[[ -1 -35]
 [  5   0]
 [  1   4]
 [-22   5]
 [-17  -4]
 [ 15  17]]
=>
[[ 15  17]
 [-22   5]
 [  1   4]
 [  5   0]
 [-17  -4]
 [ -1 -35]]

[[ -8  10   0   5]
 [  2  26  -8  -1]
 [ 16 -18   1   9]
 [  5  24  -7   1]
 [  7   7  -1  23]
 [-28  14   8   1]
 [-25  13   8   0]]
=>
[[  2  26  -8  -1]
 [  5  24  -7   1]
 [-28  14   8   1]
 [-25  13   8   0]
 [ -8  10   0   5]
 [  7   7  -1  23]
 [ 16 -18   1   9]]

[[  4  -5  -8   9   0  -5 -10 -26   4   2]
 [ -9   8  12  -8   5  25  24  -2  -9  11]
 [ -3  -1   6  -7   3  -6 -13  10   7   1]
 [ -3  -2  21  -4  -5   2   7   0  -7  18]]
=>
[[ -9   8  12  -8   5  25  24  -2  -9  11]
 [ -3  -1   6  -7   3  -6 -13  10   7   1]
 [ -3  -2  21  -4  -5   2   7   0  -7  18]
 [  4  -5  -8   9   0  -5 -10 -26   4   2]]

[[ -3 -17  -8   6  -1 -11  12  18  -3  16   6  -3]
 [ 26  -8 -10  -7  -9  10  21  -8 -13   7  -8   5]]
=>
[[ 26  -8 -10  -7  -9  10  21  -8 -13   7  -8   5]
 [ -3 -17  -8   6  -1 -11  12  18  -3  16   6  -3]]

[[  4   0  -2   3]
 [  2  -3   6 -24]
 [  2   2   0 -15]
 [  7  -7   5 -34]]
=>
[[  2   2   0 -15]
 [  4   0  -2   3]
 [  2  -3   6 -24]
 [  7  -7   5 -34]]

[[-15  -5   3   0   0   7   0 -14   1  -6  -4 -13  25   4 -15  11]
 [ -2 -16   9 -14   5   5 -14 -23 -10   6 -13   8  26  -6 -18   2]
 [-14  -7  19   2 -10  -8   2 -15  -5   2 -14 -27  20  20   1  24]]
=>
[[-15  -5   3   0   0   7   0 -14   1  -6  -4 -13  25   4 -15  11]
 [-14  -7  19   2 -10  -8   2 -15  -5   2 -14 -27  20  20   1  24]
 [ -2 -16   9 -14   5   5 -14 -23 -10   6 -13   8  26  -6 -18   2]]
---
[[ 23  14  17  -6  21 -35]
 [ 17  17  12  -9 -17 -21]
 [ 15  11   7 -10 -17 -19]
 [ -4  -3   4   2  -3   8]
 [  6   5   5  -1   4  -8]
 [ -7   4 -12   0 -23  10]
 [ 10 -13  13  -9  15 -13]]
=>
[[ 23  14  17  -6  21 -35]
 [ 17  17  12  -9 -17 -21]
 [ 15  11   7 -10 -17 -19]
 [ 10 -13  13  -9  15 -13]
 [  6   5   5  -1   4  -8]
 [ -4  -3   4   2  -3   8]
 [ -7   4 -12   0 -23  10]]

[[ -7   6 -17   0  13]
 [ -9  -4 -10   5   8]
 [-16 -15   0  10  15]
 [ -1   2   1   0   4]
 [-10  -9  -6   9   6]
 [-36 -17 -12   7   7]
 [ -5  -9   4   7  19]
 [ -4  10 -13   1   9]
 [-29 -20  -6  11   8]
 [-35 -17 -10   8   7]
 [ 10 -10  12  13 -12]]
=>
[[ 10 -10  12  13 -12]
 [ -1   2   1   0   4]
 [ -4  10 -13   1   9]
 [ -5  -9   4   7  19]
 [ -7   6 -17   0  13]
 [ -9  -4 -10   5   8]
 [-10  -9  -6   9   6]
 [-16 -15   0  10  15]
 [-29 -20  -6  11   8]
 [-35 -17 -10   8   7]
 [-36 -17 -12   7   7]]

[[-14 -19  15  -8  -8  18   3 -30  -8 -20]
 [  9  -6   2  -1 -12  -7 -13  10  -2   9]
 [-12   7  -9   4   0  12  -2  -9  -5  -5]
 [ -3   8  -2  -3   8  -2  -6   1   7  11]
 [  8  14  -9   7   6 -21  -4  20  10  19]
 [ 16  -1   4   2 -10 -12 -20   5 -20  -5]]
=>
[[ 16  -1   4   2 -10 -12 -20   5 -20  -5]
 [  9  -6   2  -1 -12  -7 -13  10  -2   9]
 [  8  14  -9   7   6 -21  -4  20  10  19]
 [ -3   8  -2  -3   8  -2  -6   1   7  11]
 [-12   7  -9   4   0  12  -2  -9  -5  -5]
 [-14 -19  15  -8  -8  18   3 -30  -8 -20]]

[[ -6   3 -24]
 [ 28 -23  19]
 [-20  15 -23]
 [ 27 -22  22]
 [ 13 -11  13]
 [ -1   1  19]
 [ 16 -15  20]
 [ 17 -13  -7]
 [ 23 -19  19]
 [ 30 -25  12]]
=>
[[ 30 -25  12]
 [ 28 -23  19]
 [ 27 -22  22]
 [ 23 -19  19]
 [ 17 -13  -7]
 [ 16 -15  20]
 [ 13 -11  13]
 [ -1   1  19]
 [ -6   3 -24]
 [-20  15 -23]]

[[ 11 -28   0 -13  12]
 [-12  16  -1  25  -4]
 [ -2  -8   0   4  12]
 [ -3   3  -3   2   2]
 [  2 -25  -3 -16  18]]
=>
[[ 11 -28   0 -13  12]
 [  2 -25  -3 -16  18]
 [ -2  -8   0   4  12]
 [ -3   3  -3   2   2]
 [-12  16  -1  25  -4]]

[[  9   9   0  24 -20 -29]
 [  1  -2   9  13 -12 -15]
 [  2   3   3  12 -10 -14]
 [ -3  -7  12   9 -10 -13]
 [ 13  14  -4  26 -19 -27]
 [  7   7  -2  13 -11 -15]
 [  8   9   0  22 -17 -25]
 [ 19  22 -16  17 -10 -13]]
=>
[[ 19  22 -16  17 -10 -13]
 [ 13  14  -4  26 -19 -27]
 [  9   9   0  24 -20 -29]
 [  8   9   0  22 -17 -25]
 [  7   7  -2  13 -11 -15]
 [  2   3   3  12 -10 -14]
 [  1  -2   9  13 -12 -15]
 [ -3  -7  12   9 -10 -13]]

[[-21   4  -8  10 -15 -19  -2   6]
 [ -2  -7  -9  14  -9  -2   3  -7]
 [-14   2  -3   1   2 -17  -4   0]
 [  9  -4 -16  -4 -22   6   9  -5]
 [-18   8  12   4   8  -1  -6  25]
 [ -3 -10 -34  14 -36  13  17  10]
 [  4  -6  11   6   7   8 -26 -12]]
=>
[[  9  -4 -16  -4 -22   6   9  -5]
 [  4  -6  11   6   7   8 -26 -12]
 [ -2  -7  -9  14  -9  -2   3  -7]
 [ -3 -10 -34  14 -36  13  17  10]
 [-14   2  -3   1   2 -17  -4   0]
 [-18   8  12   4   8  -1  -6  25]
 [-21   4  -8  10 -15 -19  -2   6]]
---
[[-13  -3  26  -3  18]
 [ -2 -11   9 -17  13]
 [  5  10  -8  20 -10]
 [ 16   5 -17  -3  -7]]
=>
[[-11   9]
 [ 10  -8]]

[[  4  -1   7   3  -3]
 [ 13  -2 -15  16  -1]
 [  7   1   4   0  26]
 [ 17  -3  12  -4  14]
 [ 11   2 -19  -1   3]]
=>
[[ -2 -15]
 [  1   4]]

[[-19  28  -5   4  -9]
 [  5 -23   9 -18 -10]
 [  7 -16  14  -8   0]
 [ -3  16   5   2  -6]
 [  2  20 -11  -4  15]]
=>
[[-23   9]
 [-16  14]]

[[ -5  -4   3 -13]
 [ -4  -2   2 -15]
 [ 34   9 -25 -29]]
=>
[[ -2   2]
 [  9 -25]]

[[ 12   7 -16]
 [-14 -27  18]
 [-16 -31  23]
 [-10 -24  15]
 [  3   0  -4]]
=>
[[-27  18]
 [-31  23]]

[[  7   1   5 -16]
 [ -4   0 -14 -15]
 [ 11  16   5  11]
 [-27  14  -7   5]]
=>
[[  0 -14]
 [ 16   5]]
